What each symbol does to the elements:
Bog w Gav
Bog x Lov
Bog o Maf
Bog v Gof
Bog f Nik
Mir w Zar
Mir x Reg
Mir o Rep
Mir v Dal
Mir f Zos
Vod w Tek
Vod x Nin
Vod o Giv
Vod v Laf
Vod f Sop
Sop w Vig
Sop x Ped
Sop o Feb
Sop v Nin
Sop f Giv
Rig w Sim
Rig x Feb
Rig o Lov
Rig v Giv
Rig f Gof
Vot w Mur
Vot x Fon
Vot o Lan
Vot v Pom
Vot f Zar
Gub w Sov
Gub x Rep
Gub o Tos
Gub v Zos
Gub f Mur
Zub w Fov
Zub x Ror
Zub o Kob
Zub v Tiz
Zub f Tid
Mur w Tun
Mur x Ref
Mur o Kon
Mur v Rep
Mur f Tos
Zik w Vot
Zik x Dal
Zik o Zos
Zik v Gez
Zik f Mir
Mut w Vur
Mut x Zub
Mut o Biv
Mut v Kub
Mut f Gel
Miz w Sif
Miz x Nam
Miz o Laf
Miz v Dus
Miz f Did
Tid w Mut
Tid x Zib
Tid o Fiv
Tid v Ror
Tid f Kob
Nam w Tel
Nam x Bem
Nam o Dit
Nam v Fiv
Nam f Vur
Tul w Mir
Tul x Gav
Tul o Pom
Tul v Met
Tul f Pul
Did w San
Did x Vur
Did o Nin
Did v Nam
Did f Laf
Feg w Pul
Feg x Nik
Feg o Dal
Feg v Bog
Feg f Gez
Dem w Met
Dem x Gof
Dem o Nik
Dem v Rig
Dem f Bog
Giv w Pob
Giv x Sif
Giv o Seb
Giv v Ped
Giv f Feb
Maf w Feg
Maf x Nok
Maf o Met
Maf v Dup
Maf f Gil
Tek w Gof
Tek x Kov
Tek o Pob
Tek v Dez
Tek f Vig
Pap w Tul
Pap x Bog
Pap o Gez
Pap v Dem
Pap f Feg
Gof w Non
Gof x Seb
Gof o Dup
Gof v Feb
Gof f Lov
Nin w Kov
Nin x Kel
Nin o Sif
Nin v Dit
Nin f Ped
Vur w Miz
Vur x Fov
Vur o Kel
Vur v Bem
Vur f Dit
Ror w Kub
Ror x Tos
Ror o Kez
Ror v Mur
Ror f Zib
Kez w Tid
Kez x Rul
Kez o Pib
Kez v Kon
Kez f Pag
Kel w Laf
Kel x Gel
Kel o Tel
Kel v Mut
Kel f Gik
Gez w Pom
Gez x Maf
Gez o Reg
Gez v Nik
Gez f Dal
Zar w Tos
Zar x Zik
Zar o Geg
Zar v Fon
Zar f Lan
Met w Dal
Met x Non
Met o Pap
Met v Sim
Met f Gav
Rep w Geg
Rep x Pul
Rep o Vot
Rep v Tul
Rep f Ref
San w Giv
San x Miz
San o Kov
San v Tel
San f Dez
Fov w Nam
Fov x Kub
Fov o Gel
Fov v Pib
Fov f Mut
Sir w Nok
Sir x Giv
Sir o Gof
Sir v Sop
Sir f Rig
Sim w Maf
Sim x Sir
Sim o Dem
Sim v Pob
Sim f Non
Vig w Lov
Vig x Vod
Vig o Sir
Vig v Kov
Vig f Pob
Tun w Pag
Tun x Gub
Tun o Ror
Tun v Geg
Tun f Tiz
Dit w Did
Dit x Mut
Dit o Gik
Dit v Fov
Dit f Kel
Non w Gil
Non x Rig
Non o Bog
Non v Sir
Non f Dem
Gel w Dit
Gel x Tid
Gel o Dus
Gel v Zub
Gel f Biv
Laf w Dez
Laf x Dit
Laf o Ped
Laf v Vur
Laf f Nin
Gav w Reg
Gav x Dem
Gav o Feg
Gav v Non
Gav f Pap
Pob w Dup
Pob x Sop
Pob o Rig
Pob v Vod
Pob f Sir
Kov w Seb
Kov x Laf
Kov o Sop
Kov v Did
Kov f Vod
Gil w Gez
Gil x Sim
Gil o Gav
Gil v Nok
Gil f Met
Seb w Rig
Seb x Dez
Seb o Vig
Seb v San
Seb f Tek
Tos w Tiz
Tos x Vot
Tos o Rul
Tos v Ref
Tos f Kon
Sif w Sop
Sif x Tel
Sif o Dez
Sif v Gik
Sif f San
Fon w Ref
Fon x Gez
Fon o Mir
Fon v Feg
Fon f Zik
Lov w Dem
Lov x Tek
Lov o Nok
Lov v Seb
Lov f Dup
Zos w Lan
Zos x Tul
Zos o Ref
Zos v Reg
Zos f Rep
Tiz w Pib
Tiz x Mur
Tiz o Zib
Tiz v Gub
Tiz f Ror
Dez w Feb
Dez x Did
Dez o Vod
Dez v Miz
Dez f Kov
Kon w Ror
Kon x Zar
Kon o Sov
Kon v Vot
Kon f Rul
Rul w Zib
Rul x Lan
Rul o Tun
Rul v Zar
Rul f Sov
Lan w Kon
Lan x Mir
Lan o Gub
Lan v Zik
Lan f Geg
Feb w Sir
Feb x San
Feb o Tek
Feb v Sif
Feb f Seb
Kub w Bem
Kub x Tiz
Kub o Tid
Kub v Tun
Kub f Zub
Zib w Zub
Zib x Kon
Zib o Pag
Zib v Tos
Zib f Kez
Gik w Nin
Gik x Biv
Gik o Miz
Gik v Gel
Gik f Tel
Dup w Bog
Dup x Vig
Dup o Sim
Dup v Tek
Dup f Nok
Ped w Vod
Ped x Gik
Ped o San
Ped v Kel
Ped f Sif
Nok w Nik
Nok x Pob
Nok o Non
Nok v Vig
Nok f Sim
Pag w Kob
Pag x Sov
Pag o Kub
Pag v Rul
Pag f Pib
Biv w Kel
Biv x Kob
Biv o Nam
Biv v Tid
Biv f Dus
Reg w Zik
Reg x Met
Reg o Pul
Reg v Gil
Reg f Tul
Geg w Rul
Geg x Zos
Geg o Mur
Geg v Mir
Geg f Gub
Pib w Fiv
Pib x Tun
Pib o Zub
Pib v Sov
Pib f Kub
Sov w Kez
Sov x Geg
Sov o Tiz
Sov v Lan
Sov f Tun
Nik w Pap
Nik x Dup
Nik o Gil
Nik v Lov
Nik f Maf
Pom w Rep
Pom x Feg
Pom o Zik
Pom v Pap
Pom f Fon
Dal w Fon
Dal x Gil
Dal o Tul
Dal v Maf
Dal f Reg
Pul w Zos
Pul x Pap
Pul o Fon
Pul v Gav
Pul f Pom
Ref w Gub
Ref x Pom
Ref o Zar
Ref v Pul
Ref f Vot
Kob w Gel
Kob x Kez
Kob o Bem
Kob v Zib
Kob f Fiv
Dus w Gik
Dus x Fiv
Dus o Vur
Dus v Kob
Dus f Nam
Fiv w Biv
Fiv x Pag
Fiv o Fov
Fiv v Kez
Fiv f Bem
Bem w Dus
Bem x Pib
Bem o Mut
Bem v Pag
Bem f Fov
Tel w Ped
Tel x Dus
Tel o Did
Tel v Biv
Tel f Miz

The rows follow the links: the fewer symbols apart two elements are, the more alike their rows tend to be.

Each row is also shifted at random along 5 hidden directions that mean nothing.

Some elements, each with a row of numbers:
Gub: [  30   16   -1    4  -12    2   25  -23   33    3   -2  -19  -76    5   33  -23  -39  -62   29   -8   37   64  -18  -18    6   42    1   40    1  -11   -9  -35  -20    2   -1   41  -23  -15   -1  -50  -21    6   36   22    9   43  -43  -34    6  -16   20    1]
Mut: [ -98   20  -39   51   13    5  -23   33  -10   13  -10  -37   45   46    1   14    8   68   26  -38   -4    0   10   82    2  -23  -37  -52   33   -5   32  -59   24   11   21  -16  -95   42  -41   32   -9  -29   19   22   32  -24   55    0    8  -43  -25  -24]
Gav: [  51   -8   36  -43  -23    2   26  -22   11   -8    8   31  -48  -43    1  -14  -11  -43  -25   42   -1   15  -18  -31    8   17   37   37  -26    1  -25   51  -27    0   -8   14   83  -20   27  -25    0   25  -11  -16  -27   29  -34   -6  -11   43   27   21]
Kov: [ -25   -3   -6    5    0    4  -25   29  -36   -4    3   17   46    5  -42   17   45   83  -25   -1  -30  -37   16   66   -2  -22  -10  -42   -4   22   12   11   18    6    3  -43   -3   29   -9   51    7  -13  -27  -18   -5  -47   37   25    4    6  -15    4]
Sir: [ -32  -18   19  -20   17    5    1   24  -20    6   -4   22   98  -33  -10   20   31  -21  -29   32  -49  -33   14  -27    2  -69   26  -34   -2    0    3  -16   12   30   31  -38  -42  -10  -22   49   39    7  -56  -38  -13  -20   33   29  -31   34  -11   15]
Pul: [  19    4   30  -18    7   10   39   -7   28   18   -8   -5   42  -40   38  -11  -27  -95   11   43  -15   26  -17  -63   21  -50   38    6    8  -35   -8  -65  -15   32   44   13  -94  -19  -38  -10   20   23  -12   -4   -2   50    9   -9  -42   27    4    4]
Nam: [  41    2  -31   16    2  -13  -29   -1  -15  -15    1   -3  -55   46  -14    0   20   14    8  -54   30    5   27    2  -29   65  -42   19   -9   36    3   -9   10  -15  -43   -4    4  -14   20  -13  -16  -28   11   -3    7  -47  -53    1   40  -39    3    6]
Mir: [ 130    5   23    2   -2    9   22   -9   27   17   -2  -22   45  -28   19   -2  -33   12   11   33  -11  -20  -25    8   26  -51   27  -17   17  -47    0   20   -6  -10   29   20   11   28  -12   -2   -2   22   13   27    8   53   61   -8  -30   25  -13  -25]
Geg: [  95   -3    8    1    0   -9   11  -31   31   -3    7  -17  -27    0   23  -12  -44  -15   19    0   32  -23  -22  -51    2   15    0   28    1  -31  -13   61  -11  -46  -24   43   90   -4   31  -46  -16   17   37   36    6   43   -3  -11    0   -5    0  -23]
Gil: [  -7  -22   36  -34   -4   -3   13  -13    3    3    1   21   59  -45  -11   -4   -2   10  -26   50  -20  -67  -20  -43   19  -37   38    5  -14  -19  -23   31  -15  -19    3    2   24    4    6    2    9   34  -20   -1  -26   28   22   15  -26   48   -3   -2]
Ror: [  13   -4  -18   26   38  -12   -9  -10   22    6   -1  -38   68   26   30    7  -32   -9   38  -21   20  -62    0  -79  -14  -33  -21   -6   27  -42    1   19   15  -40  -11   23   10   -6    3  -15    3    2   27   39   27   23   36    7  -11  -31  -34  -41]
Pap: [  38   -1   34  -27  -25   11   25  -11   10    4    3   17  -12  -43   -3  -12  -12   -2  -18   48  -15   15  -23   21   25  -13   37    6  -12  -12  -13   11  -20    8   16    9   16   11   -4   -3   -6   25   -4   -3  -20   33    8   -9  -14   44   17   10]
Kon: [  85   27   -4   41    7   18   11   10   25   22    0  -45   11   11   35    8  -35   13   36   -2   -5   39  -18   64   15  -46   -3  -35   35  -44   33   16   12   13   42   17   14   37  -21    9   -1   -4   37   33   37   36   70  -20  -18  -15  -16  -33]
Tid: [ -21   25  -31   43   10    8   -9   13    5    8    1  -32  -34   41   22    6   -9    0   33  -44   13   58    8   52  -10    9  -34  -18   27   -4   33  -11   18   17   14    6   -8   11  -10    1   -5  -24   31   17   34   -9   11  -19   13  -46  -10  -15]
Rig: [ -36  -21   17  -29  -10   -5   -9    4  -23   -8    2   31   51  -26  -40    2   30   56  -38   30  -22  -67    1    1    8  -16   17   -9  -21   14  -16   15   -5  -12  -10  -22    3   10    5   24    4   15  -33  -18  -29  -17   11   28   -6   40    0   12]
Tel: [  15   -5  -23   27   35    2  -30   32  -22    0   -1  -11   75   24   -5   35   31   19    3  -24  -27  -33   32    4  -23  -47  -25  -49   23    5   28   22   37   10   12  -39    9    4   -5   50   29  -27  -22  -15   22  -49   44   25   -2  -24  -34  -14]
Tul: [  38   -8   30  -17   -1    1   22  -13   17   14   -4   -4   70  -38    9   -7  -25    1   -3   47  -13  -48  -25  -36   27  -52   31   -5    3  -42  -14   -3  -15  -13   20   16  -21   11  -15   -4    1   33   -2   17  -13   49   41    5  -34   36   -7  -16]
Non: [ 107  -10   37  -32   -7   12   16    3   -3   -4    8   33   -9  -48   -6    7   15  -37  -32   45  -36   24   -4   -2    6  -25   39   -1  -17    6    1   62   -4   26   20  -17   84  -16   18   18   26   13  -37  -35  -21    2    6    5  -20   45    9   22]
Zib: [  35   32  -24   34  -19    6    4   -4   14    2    1  -32  -87   36   15  -14  -22   23   32  -37   33   70  -12   81    3   49  -27    7   14    0   16  -25   -3    3   -3   27  -13   26   -9  -26  -34  -16   50   31   25   11  -10  -32   25  -35   12  -10]
Bem: [   3    7  -34   39   21   -7  -26   12   -5    8   -7  -34   53   46    2    7    3   43   28  -43   12  -35   18    6  -11  -10  -39  -25   23   -8   14  -51   21  -16   -3   -3  -78   17  -24   10   -6  -17   19   26   27  -18   26    8    8  -43  -28  -26]
Kob: [ -88   -6  -32   34   34  -16  -24    3    6    2   -8  -37   69   44   13    9  -10   21   30  -39   21  -66   12  -47  -15  -16  -37  -13   27  -19    6  -18   23  -35  -16    4  -38    3   -5   -2   -1  -11   19   33   25   -9   25   14    5  -46  -33  -36]
Fon: [  20    9   24  -15  -24    9   31  -21   24    3    4    2  -52  -28   13  -19  -33  -21    3   29    8   36  -33   10   22   10   28   24   -6  -22  -12   19  -24    0    9   33   39    7    6  -27  -13   22   20   13   -9   51   -4  -23   -8   25   20    1]
Dit: [ -12   13  -30   24   24    6  -20   26  -15    1    0   -9  -11   33    8   19   24  -30   11  -38   -7   50   32   20  -25    2  -30  -21   15   22   28  -19   23   36   10  -26  -25  -14   -6   24   20  -37   -9  -21   23  -46   -6    1   12  -38  -10    7]
Gel: [  33   -1  -34   26   17  -15  -31    6  -11   -5   -4  -20   21   47   -9    7   10   42   17  -48   20  -40   24   -7  -21   16  -41   -8   11   11    7  -13   21  -27  -31   -7  -16    4    4    0   -9  -22   13   14   17  -32   -3   10   24  -39  -18  -17]
Lan: [  23    9    7    9    5    4   27  -16   34    9    0  -24  -12   -8   38  -11  -43  -52   27    9   17   27  -20  -30   11  -13    6   14   13  -34    2   -3   -9   -2   17   35   -1   -7   -4  -28   -4   13   25   24   13   50    8  -20  -13   -2   -1  -15]
Zos: [ -15  -15   21  -13    3  -12   18  -31   28    5   -4  -12   48  -20   16  -15  -41  -11    9   28   18  -70  -25  -83   14  -22   18   19    2  -45  -27    9  -17  -47  -13   36    7   -3    6  -34   -8   33   18   33   -7   56   15    7  -19   15   -6  -22]
Gik: [-116  -18  -33    1   16  -28  -29    2  -21  -13  -11    1   28   39  -21   -5   27   12    3  -46   26  -57   31  -67  -26   41  -36   21  -10   33  -18  -76    6  -26  -44  -15 -106  -24   -5   -9   -6  -17  -11   -6   -6  -46  -55   20   27  -34   -4    7]
Feg: [ -23   -6   34  -22   -3   11   27  -12   14    9    7   15   15  -46   11    2  -18  -23  -17   51  -24   -1  -25  -12   19  -42   40   -2   -4  -27   -5   62  -10    4   24   11   78    2    9    4   13   26  -11   -3  -11   42   31   -1  -33   41    1   -2]
Kub: [  33    9  -30   47   16   -3  -24   12    3    7   -2  -44   56   45    1    7  -14   91   31  -34   11  -56   -1   41    4  -23  -37  -39   30  -27   20    8   23  -39   -2    5   -6   44   -9    8  -18  -12   40   48   33   -3   65    8    9  -35  -33  -45]
Rul: [  48   14   -8   24   19    7   12   -6   31   15   -2  -35    2   13   48   -2  -37  -58   38  -11   14   36   -8  -27   -1  -22   -5   -2   24  -35   14   -5    8    7   22   25   -9   -8   -9  -16    3   -5   29   23   27   35   20  -16  -17  -21   -9  -20]
Vur: [  29    9  -33   20    2   -3  -20   15  -14   -5   -8  -10  -28   43   -7    0   27    0   14  -49   13   37   33   25  -19   43  -34    1    4   35   12  -77   12   20  -10  -20  -96   -7  -20    3   -6  -32    3   -9   13  -47  -42   -3   29  -40    5   12]

Start here and follow the symbols in turn, left to right. Where do you end up?
Answers are names.
[-104   18    2   21   -3   14   20    1   26   20   -2  -32   20   -8   25   -4  -41   22   23   20   -1   10  -37   47   27  -43    9  -23   25  -49   12    5   -1   -1   37   30    1   42  -22    0  -10   17   33   37   18   54   66  -18  -21    1  -11  -31]
o f x w => Geg
[   8    1  -26   14    5   -4  -26   24  -29   -8   -6    2   16   32  -26    8   37   38    1  -33   -4   -8   32   29  -16   16  -28  -18    1   32    9  -45   16    7  -11  -30  -64    5  -12   25    1  -25  -11  -13    5  -54  -10   14   20  -25   -7    7]
v v f => Fiv
[ -11   -7  -23    0    2   -9  -29    4  -27  -21    6   19  -57   28  -24    8   33   11  -15  -39   13    3   30    3  -32   55  -29   14  -16   49    3   38   10   -7  -42  -19   66  -21   36    0   -1  -23   -8  -23   -4  -56  -49   10   33  -24    5   17]
o f o v => Tel
[  67    8    2   19   12    5   14  -15   33    6    8  -27  -26    2   41    0  -46  -38   26    0   15   23  -19  -20   -3  -15    1    5   17  -33   11   72    3  -10    8   34  103   -6   23  -23   -1    4   34   25   21   42   23  -16  -12  -13  -10  -25]
f w v f => Mur
[-132  -12   -5  -20   -2   -6  -13   10  -27  -10    4   33  -12   -1  -25    4   40  -10  -31   -5  -10    0   19  -14  -15   21   -1    7  -22   41   -8  -11    1   15  -17  -28  -11  -22    6   13   13   -9  -35  -38  -21  -43  -42   14   13    3   11   30]
v o o o => Vod
[ -64  -16  -11  -15    8   -9  -22    7  -25  -16    5   32   -8    9  -27   11   35    2  -29  -11   -6  -20   25  -20  -27   22  -10    7  -19   39   -2   37    9   -3  -27  -28   50  -25   25   14   14  -14  -28  -35  -13  -48  -34   20   15   -1    2   20]
o v o v => Kel
[  82   19  -33   32   21    4   -8   10    8    1    1  -26  -40   40   31   10   -3  -62   34  -48   16   69   24   -4  -30   16  -31   -2   18    8   28  -14   19   28    5   -1   -9  -25   -2   -5    9  -33   14   -2   30  -22  -19  -16   12  -49   -6   -2]
o f v o => Tid
[  29   31  -32   41   -1   13   -5   10    8    5    3  -29  -82   40   26    5  -14  -20   34  -42   19   95    9   69  -14   33  -31   -7   20    8   33   -4   13   27   12   10   15    8   -2   -7  -11  -32   37    9   34   -9   -9  -29   18  -45    2   -5]
w o x => Tid
[  23  -22   33  -41  -17   -7    9  -16   -7   -8    5   36   12  -41  -27   -7    9   22  -34   42  -12  -54  -13  -26   15    0   31   17  -28    4  -29   36  -20  -27  -16    1   43    0   21   -6   -2   29  -20   -8  -34   13   -7   16   -7   49   13   12]
v x v => San
[  -9    8   22   -1  -12   10   27  -10   24   13    1  -13   10  -26   19   -8  -35    1    9   35   -4   10  -32   15   28  -34   26   -4   10  -40    1   14  -14   -1   27   25   15   21  -11   -8   -8   25   16   24    3   53   41  -14  -22   21   -1  -12]
f f v => Reg
[  31  -11   35  -40  -18    2   19   -9   -2   -5    2   28    5  -45  -13  -10    5   -9  -30   43  -19  -11  -14  -11   17   -7   36   10  -18    0  -19    9  -20    4    5   -3   10   -5    3    0    5   26  -22  -17  -29   15   -9    6  -14   47   16   18]
v w f => Bog
[ -33  -17   21  -36  -27   -4   -1   -5  -20  -14    3   43  -19  -27  -41   -5   26   36  -41   26  -12  -24   -2   17    6   24   18   13  -31   28  -20   22  -16   -8  -19  -17   37    1   18    8   -5   13  -27  -26  -32  -17  -26   12    8   36   18   26]
v w f => Rig
[  79   16   -4   29    4    7   11    0   26   20   -5  -42   28    8   32   -5  -37   -1   37   -2    8   12  -16   19   19  -34   -2  -19   29  -42   12  -35    1    1   29   22  -56   24  -31   -7   -8    1   32   39   27   39   46  -15  -15  -13  -13  -29]
o f => Sov
[ -13  -18   -2  -31   -4  -14   -7    5  -28  -12  -12   34   20   -4  -32  -10   44  -17  -26   -2   -6  -18   29  -45   -9   31    1   25  -27   45  -26 -109  -10   13  -18  -32 -145  -28  -21    4    6   -4  -42  -37  -30  -45  -68   18   11    9   18   38]
v v v => Mut
[-200   -4   26  -28   -8    8   34  -18   23    5    7   19  -34  -42   26   -8  -28  -77  -11   46   -4   36  -33  -41   12  -13   37   27  -10  -21  -14   46  -17   13   15   25   75  -22   17  -22   11   26   -5   -6  -15   50  -10  -14  -21   26   17   11]
f w x => Dal
